[[ 1.93 -6.40 -0.64]
 [ 2.25 -7.39 -0.40]
 [ 1.82 -6.07 -0.71]]
|
[[-6.40 -0.64  1.93]
 [-7.39 -0.40  2.25]
 [-6.07 -0.71  1.82]]

[[-6.99 -2.39  1.82 -2.63 -2.34  4.84]
 [-4.11  1.90 -1.91 -1.68  2.86  7.59]
 [-0.63  6.58  5.81 -3.87  2.93  5.89]
 [-0.71  4.74  7.90 -5.76  0.83  4.44]
 [-7.60  1.24  1.71 -1.90 -0.82  3.75]]
|
[[-2.34  4.84 -6.99 -2.39  1.82 -2.63]
 [ 2.86  7.59 -4.11  1.90 -1.91 -1.68]
 [ 2.93  5.89 -0.63  6.58  5.81 -3.87]
 [ 0.83  4.44 -0.71  4.74  7.90 -5.76]
 [-0.82  3.75 -7.60  1.24  1.71 -1.90]]

[[ 2.20 -2.36  0.43 -0.61  3.63 -5.00  0.74  4.24 -1.91 -0.60 -3.03 -0.96
  -0.27]
 [-0.78  0.95  2.18 -1.43 -0.10 -2.06  0.31 -2.66  3.71  4.56  0.20 -0.82
  -0.69]
 [ 3.34  0.85  2.09  1.19 -1.32 -3.04 -5.88 -2.00  3.91 -0.75  1.45  4.02
   2.28]
 [ 1.92 -2.11 -0.84  0.30  2.54 -2.30  0.48  4.24 -3.18 -2.66 -2.20 -0.31
   0.20]
 [ 3.10 -0.42  1.56  0.43  0.73 -4.16 -3.39  0.48  1.79 -0.57 -0.34  2.08
   1.32]
 [ 1.66 -0.10  3.16 -1.38  1.43 -6.08 -1.41 -1.06  4.05  4.01 -0.96  0.15
  -0.02]
 [-2.86 -1.08 -2.40 -0.74  1.22  3.32  5.44  2.55 -4.56 -0.43 -1.48 -3.54
  -1.98]]
|
[[-0.96 -0.27  2.20 -2.36  0.43 -0.61  3.63 -5.00  0.74  4.24 -1.91 -0.60
  -3.03]
 [-0.82 -0.69 -0.78  0.95  2.18 -1.43 -0.10 -2.06  0.31 -2.66  3.71  4.56
   0.20]
 [ 4.02  2.28  3.34  0.85  2.09  1.19 -1.32 -3.04 -5.88 -2.00  3.91 -0.75
   1.45]
 [-0.31  0.20  1.92 -2.11 -0.84  0.30  2.54 -2.30  0.48  4.24 -3.18 -2.66
  -2.20]
 [ 2.08  1.32  3.10 -0.42  1.56  0.43  0.73 -4.16 -3.39  0.48  1.79 -0.57
  -0.34]
 [ 0.15 -0.02  1.66 -0.10  3.16 -1.38  1.43 -6.08 -1.41 -1.06  4.05  4.01
  -0.96]
 [-3.54 -1.98 -2.86 -1.08 -2.40 -0.74  1.22  3.32  5.44  2.55 -4.56 -0.43
  -1.48]]

[[ 2.19 -1.14  1.00 -3.39 -7.59 -0.17 -1.67  0.76  0.97  5.43  1.77  3.69
   0.61]
 [ 2.08 -1.19  0.91 -3.36 -7.85  0.06 -1.59  0.76  0.69  5.48  1.78  3.76
   0.47]]
|
[[ 3.69  0.61  2.19 -1.14  1.00 -3.39 -7.59 -0.17 -1.67  0.76  0.97  5.43
   1.77]
 [ 3.76  0.47  2.08 -1.19  0.91 -3.36 -7.85  0.06 -1.59  0.76  0.69  5.48
   1.78]]

[[-0.69  2.78  3.23  5.92  5.00]
 [-2.09  2.64 -1.83 -2.83  4.61]
 [ 3.83  3.81  3.35  0.99 -4.35]
 [ 2.22  1.70 -0.43 -2.29 -5.24]
 [-2.12 -6.27 -2.65 -2.02  0.57]
 [ 1.98  3.55  1.00  1.84 -3.46]
 [-1.69 -5.18 -2.91 -4.23  0.16]
 [-0.34 -0.83 -1.10  0.14 -1.07]
 [ 3.31 -6.85  3.49  3.35 -6.77]]
|
[[ 5.92  5.00 -0.69  2.78  3.23]
 [-2.83  4.61 -2.09  2.64 -1.83]
 [ 0.99 -4.35  3.83  3.81  3.35]
 [-2.29 -5.24  2.22  1.70 -0.43]
 [-2.02  0.57 -2.12 -6.27 -2.65]
 [ 1.84 -3.46  1.98  3.55  1.00]
 [-4.23  0.16 -1.69 -5.18 -2.91]
 [ 0.14 -1.07 -0.34 -0.83 -1.10]
 [ 3.35 -6.77  3.31 -6.85  3.49]]

[[ 8.02 -3.98  5.68 -1.88  1.87]
 [-1.87 -3.71 -7.37  1.16 -2.19]]
|
[[-1.88  1.87  8.02 -3.98  5.68]
 [ 1.16 -2.19 -1.87 -3.71 -7.37]]
